Here is a tiny trained network, its code and every weight. The questions are about switching its units off for an input and a target symbol, where a switched-off unit gives its printed mean instead of its output.

import numpy as np


def w(rows, s, z=0):
    codes = np.array(rows[::2]) - 128.0
    scale = np.full(codes.shape[1], s)
    scale[-1] = z or s
    return codes * scale


def norm(h):
    return h / np.sqrt((h * h).mean(-1, keepdims=True) + 1e-5)


def f(y):
    return y / 2 * (1 + np.tanh(0.7978845608 * (y + 0.044715 * y**3)))


def softmax(a):
    e = np.exp(a - a.max(-1, keepdims=True))
    return e / e.sum(-1, keepdims=True)


def log_softmax(a):
    a = a - a.max(-1, keepdims=True)
    return a - np.log(np.exp(a).sum(-1, keepdims=True))


def net(x, mask):
    ids = ['βγδεηλμσφψω'.index(c) for c in x.split()]
    T = len(ids)
    res = E[ids] + P[:T]
    u = 0
    for l in range(2):
        r = norm(res)
        for j in range(3):
            rows = slice(4 * j, 4 * j + 4)
            q, k, v = (r @ M[l][rows].T for M in (Q, K, V))
            z = softmax(np.where(np.tri(T) > 0, q @ k.T / 4**0.5, -1e9)) @ v
            o = O[l][rows]
            res = res + np.where(mask[u + j], z, o[:, -1]) @ o[:, :-1]
        u += 3
        y = f(norm(res) @ A[l][:, :-1].T + A[l][:, -1])
        res = res + np.where(mask[u : u + 8], y, B[l][:, -1]) @ B[l][:, :-1]
        u += 8
    return log_softmax(norm(res)[-1] @ U[:, :-1].T + U[:, -1])


Q, K, V, O, A, B = {}, {}, {}, {}, {}, {}
E = w([
[89,230,104,82,150,68,115,141],'β',
[107,85,96,111,204,210,141,176],'γ',
[89,172,152,107,187,123,189,45],'δ',
[135,103,59,55,128,77,59,3],'ε',
[104,187,138,73,96,125,154,112],'η',
[63,145,139,196,137,147,37,96],'λ',
[64,127,85,129,109,112,211,13],'μ',
[25,87,147,143,131,23,87,178],'σ',
[144,171,153,53,82,123,94,141],'φ',
[207,110,140,124,87,131,219,153],'ψ',
[195,203,197,141,152,61,102,94],'ω',
],0.022)
P = w([
[50,170,238,17,228,144,139,145],'0',
[99,168,150,92,134,151,144,158],'1',
[118,168,127,131,100,154,140,171],'2',
[138,151,119,162,59,162,141,181],'3',
[135,138,112,194,13,189,152,171],'4',
[132,144,141,199,1,192,139,146],'5',
],0.0069)
Q[0] = w([
[163,151,164,130,106,121,151,91],'0.h1',
[141,114,155,114,86,167,85,96],'0.h1',
[111,102,136,130,144,114,156,180],'0.h1',
[147,134,146,72,79,106,123,119],'0.h1',
[132,138,124,134,147,99,155,159],'0.h2',
[117,141,144,155,129,131,108,135],'0.h2',
[132,78,116,110,124,164,121,148],'0.h2',
[141,124,153,108,85,70,76,115],'0.h2',
[110,83,65,116,157,158,138,153],'0.h3',
[144,90,131,164,181,151,143,176],'0.h3',
[118,248,201,95,106,139,111,131],'0.h3',
[135,168,143,94,90,111,173,134],'0.h3',
],0.017)
K[0] = w([
[139,122,151,77,58,135,149,62],'0.h1',
[145,204,202,110,79,134,173,118],'0.h1',
[94,76,130,116,201,90,149,203],'0.h1',
[114,123,126,113,10,132,172,151],'0.h1',
[141,100,65,65,100,115,136,127],'0.h2',
[119,116,46,162,120,134,113,148],'0.h2',
[120,111,220,100,217,181,82,129],'0.h2',
[124,184,81,198,94,58,84,165],'0.h2',
[147,162,218,85,200,136,121,119],'0.h3',
[89,191,140,15,178,193,143,177],'0.h3',
[131,2,34,185,98,190,96,143],'0.h3',
[165,12,120,187,126,114,154,121],'0.h3',
],0.0099)
V[0] = w([
[64,13,153,170,139,151,106,72],'0.h1',
[162,63,220,144,158,89,112,71],'0.h1',
[104,115,116,132,161,102,187,107],'0.h1',
[79,191,97,174,108,158,141,107],'0.h1',
[62,80,185,105,87,166,52,104],'0.h2',
[158,121,93,50,25,216,125,141],'0.h2',
[64,169,68,106,74,97,139,214],'0.h2',
[123,173,95,157,179,243,118,92],'0.h2',
[195,91,129,83,169,170,225,145],'0.h3',
[173,161,143,157,130,253,63,77],'0.h3',
[54,125,107,100,166,193,92,202],'0.h3',
[147,83,106,88,176,184,108,19],'0.h3',
],0.0072)
O[0] = w([
[122,170,6,130,110,55,131,190,3],'0.h1',
[106,135,75,254,72,129,119,98,122],'0.h1',
[100,139,97,145,186,83,167,102,112],'0.h1',
[100,136,163,104,170,101,165,132,139],'0.h1',
[152,58,97,127,136,73,136,152,134],'0.h2',
[161,144,33,74,155,162,143,194,64],'0.h2',
[36,173,106,86,142,74,129,166,144],'0.h2',
[112,101,142,138,204,121,140,117,98],'0.h2',
[156,73,161,62,104,85,146,163,53],'0.h3',
[158,73,121,178,161,178,85,105,124],'0.h3',
[53,130,115,81,102,193,67,174,66],'0.h3',
[241,139,104,74,149,177,123,103,194],'0.h3',
],0.0073,0.0054)
A[0] = w([
[61,115,149,80,57,175,129,124,37],'0.n1',
[85,105,100,164,185,209,189,88,249],'0.n2',
[38,125,122,155,212,135,128,232,147],'0.n3',
[83,151,161,248,113,175,43,161,13],'0.n4',
[203,105,146,214,127,140,173,222,84],'0.n5',
[103,96,172,146,77,85,123,173,196],'0.n6',
[135,110,183,139,187,171,187,176,56],'0.n7',
[123,123,179,49,93,48,2,104,121],'0.n8',
],0.0082,0.0021)
B[0] = w([
[203,203,120,110,186,206,191,179,144],'0.n1',
[140,119,162,117,186,203,126,210,166],'0.n2',
[137,78,118,52,121,84,111,182,160],'0.n3',
[137,147,23,134,127,71,108,183,176],'0.n4',
[130,1,75,60,116,97,102,130,135],'0.n5',
[62,197,160,98,109,68,175,180,150],'0.n6',
[152,73,124,107,197,68,21,102,137],'0.n7',
[181,143,73,146,24,162,131,203,254],'0.n8',
],0.0077,0.0065)
Q[1] = w([
[130,113,126,76,43,112,135,69],'1.h1',
[112,107,135,121,142,204,249,155],'1.h1',
[128,155,137,97,64,225,221,55],'1.h1',
[75,170,44,80,130,118,130,130],'1.h1',
[122,147,131,133,119,53,111,35],'1.h2',
[33,127,118,208,184,158,146,47],'1.h2',
[168,196,99,174,142,125,92,132],'1.h2',
[135,200,112,119,138,92,139,143],'1.h2',
[127,70,98,112,154,149,84,126],'1.h3',
[72,96,183,137,103,93,213,195],'1.h3',
[63,121,94,173,128,144,52,142],'1.h3',
[177,156,89,109,108,113,220,52],'1.h3',
],0.013)
K[1] = w([
[250,105,44,107,80,107,145,76],'1.h1',
[93,135,155,85,116,176,214,124],'1.h1',
[161,186,91,128,122,185,208,117],'1.h1',
[116,181,85,64,143,82,107,101],'1.h1',
[133,133,186,146,164,150,173,73],'1.h2',
[159,211,123,112,151,111,121,103],'1.h2',
[102,82,157,173,161,148,97,84],'1.h2',
[85,72,118,132,126,105,132,96],'1.h2',
[138,123,161,111,172,110,97,119],'1.h3',
[180,151,200,127,174,124,209,190],'1.h3',
[142,211,158,126,159,112,78,117],'1.h3',
[155,65,46,164,107,141,186,63],'1.h3',
],0.013)
V[1] = w([
[131,116,163,233,106,193,254,27],'1.h1',
[84,74,191,195,77,179,100,67],'1.h1',
[107,107,124,224,143,66,113,141],'1.h1',
[238,122,153,139,223,3,95,209],'1.h1',
[109,39,156,135,38,193,151,37],'1.h2',
[73,81,133,94,79,78,86,51],'1.h2',
[146,206,167,185,226,194,172,138],'1.h2',
[185,73,106,163,176,26,87,165],'1.h2',
[210,29,70,28,51,2,12,144],'1.h3',
[239,194,166,192,206,182,118,218],'1.h3',
[84,113,120,123,107,181,12,57],'1.h3',
[85,75,98,63,162,220,226,53],'1.h3',
],0.0059)
O[1] = w([
[34,55,67,28,223,47,92,141,127],'1.h1',
[134,147,21,17,96,87,140,209,107],'1.h1',
[135,122,111,59,162,226,135,123,62],'1.h1',
[44,109,193,175,13,193,131,164,142],'1.h1',
[84,119,119,99,30,162,171,171,118],'1.h2',
[85,77,73,77,134,73,87,116,139],'1.h2',
[191,150,109,174,161,212,152,184,154],'1.h2',
[72,137,245,110,126,193,3,121,109],'1.h2',
[30,79,189,115,90,215,211,81,255],'1.h3',
[130,175,161,186,181,70,145,243,70],'1.h3',
[140,177,176,101,110,178,154,63,187],'1.h3',
[95,71,60,90,97,73,49,39,150],'1.h3',
],0.0051,0.004)
A[1] = w([
[64,29,154,151,88,22,161,174,1],'1.n1',
[128,181,149,241,143,130,82,153,104],'1.n2',
[142,83,175,118,144,163,47,162,92],'1.n3',
[160,178,118,104,133,152,122,59,58],'1.n4',
[198,143,196,85,110,116,215,154,97],'1.n5',
[140,18,153,132,167,88,153,217,109],'1.n6',
[101,121,181,212,182,94,119,57,122],'1.n7',
[77,78,135,136,255,115,173,105,90],'1.n8',
],0.0095,0.0056)
B[1] = w([
[90,177,88,170,112,167,183,75,159],'1.n1',
[88,70,118,74,173,139,75,118,237],'1.n2',
[160,100,106,126,151,135,104,150,144],'1.n3',
[97,155,105,85,93,127,131,136,216],'1.n4',
[119,42,84,166,163,92,149,102,254],'1.n5',
[70,186,139,112,45,224,74,86,149],'1.n6',
[114,123,141,214,83,148,115,124,186],'1.n7',
[193,134,93,165,11,134,133,193,161],'1.n8',
],0.012,0.0049)
U = w([
[181,84,167,62,79,156,129,238,194],'β',
[163,128,37,90,106,70,90,84,135],'γ',
[99,128,134,118,94,171,185,42,157],'δ',
[169,159,204,255,100,107,113,112,207],'ε',
[6,40,143,167,45,74,196,190,58],'η',
[97,114,182,49,249,102,211,143,161],'λ',
[45,232,143,134,104,99,142,168,142],'μ',
[98,143,101,149,178,231,81,173,95],'σ',
[127,88,41,155,216,67,212,133,89],'φ',
[187,152,95,231,114,160,221,197,1],'ψ',
[78,50,141,186,201,83,62,131,162],'ω',
],0.0096,0.0024)

Each question gives the input, a string of symbols that net reads in full, and the target symbol t.
The units are the heads (4 rows each of Q, K, V and O) and the neurons (one row each of A and B). Each row of codes is followed by its name. A weight is (code - 128) times the scale printed after its matrix; where a second scale follows, it is the last column's (O, A, B and U).
mask holds one flag per unit, layer by layer, with each layer's heads first. A switched-off unit (its flag False) gives its mean, the last column of its rows in O or B, instead of its output. The means were averaged over made-up inputs and are rounded, as every weight is.
A unit's drop is (log p(t) with every unit on - log p(t) with that unit switched off) / (log p(t) with every unit on - log p(t) with every unit switched off).
The circuit of an input: a set's keep is (log p(t) with only the set's units on - log p(t) with every unit switched off) / (log p(t) with every unit on - log p(t) with every unit switched off). Starting from the 12 units with the biggest drops (on a tie, the unit counted first), units are removed one at a time, each time the one whose removal leaves the highest keep (on an exact tie, the one counted first), for as long as the keep stays at least 0.8.
circuit, biggest first: the units of the circuit, biggest drop first
k most important neurons: the k neurons with the biggest drops, biggest first
top k neurons in layer l: the k neurons of layer l with the biggest drops, biggest first
heads that matter: for each layer, one digit per head in row order, 1 if its drop is at least 0.15 and else 0, layers parted by /
drop of u: that unit's drop, to one decimal
input φ β η ω, target ω: 2 most important neurons => (1.n2, 1.n5)
input ω λ ε ω η, target λ: heads that matter => 100 / 000
input η ω σ φ, target μ: circuit, biggest first => (0.h3)
input η σ δ β φ, target μ: heads that matter => 001 / 000
input ω β ω, target μ: heads that matter => 011 / 100
input ω ω β, target λ: heads that matter => 100 / 001
input ε ε η ω ω μ, target φ: heads that matter => 100 / 101
input ψ ε ω β φ, target δ: circuit, biggest first => (0.h3, 1.h3)
input φ ω ε ω μ φ, target γ: heads that matter => 000 / 101
input ω β δ, target ψ: 2 most important neurons => (1.n8, 0.n2)
input μ β σ ω ε ω, target γ: circuit, biggest first => (0.h1, 1.h2, 0.h3)
input η η ω ω ω φ, target ψ: circuit, biggest first => (1.h2, 0.n1, 1.n5)
input λ φ ω, target σ: heads that matter => 001 / 000
input ε μ ω ε ψ ε, target δ: circuit, biggest first => (1.h3)
input β ψ ω, target η: circuit, biggest first => (0.h3, 1.n5)
input ω ω η ε η ω, target λ: circuit, biggest first => (0.h1, 0.h2)
input γ λ μ ψ φ, target η: 2 most important neurons => (1.n5, 0.n6)
input ω μ ω ω λ ω, target σ: 3 most important neurons => (1.n2, 1.n5, 0.n4)
input β ε ψ ω, target η: circuit, biggest first => (0.h3, 1.h3, 0.n5)
input λ ε μ β, target γ: top neuron in layer 0 => (0.n1)
input ω φ σ δ, target ψ: heads that matter => 000 / 110
input ω γ ω β ω, target β: heads that matter => 001 / 000
input ψ ω φ, target η: 3 most important neurons => (1.n5, 0.n6, 0.n2)
input ε φ γ β, target β: top 2 neurons in layer 0 => (0.n3, 0.n8)
input ω δ λ η λ λ, target ω: 2 most important neurons => (1.n2, 0.n8)
input ψ ω σ η ω, target μ: drop of 0.h3 => 1.1
input σ φ β μ η, target γ: circuit, biggest first => (1.h3)
input λ β ε δ β, target δ: drop of 0.h3 => 1.4
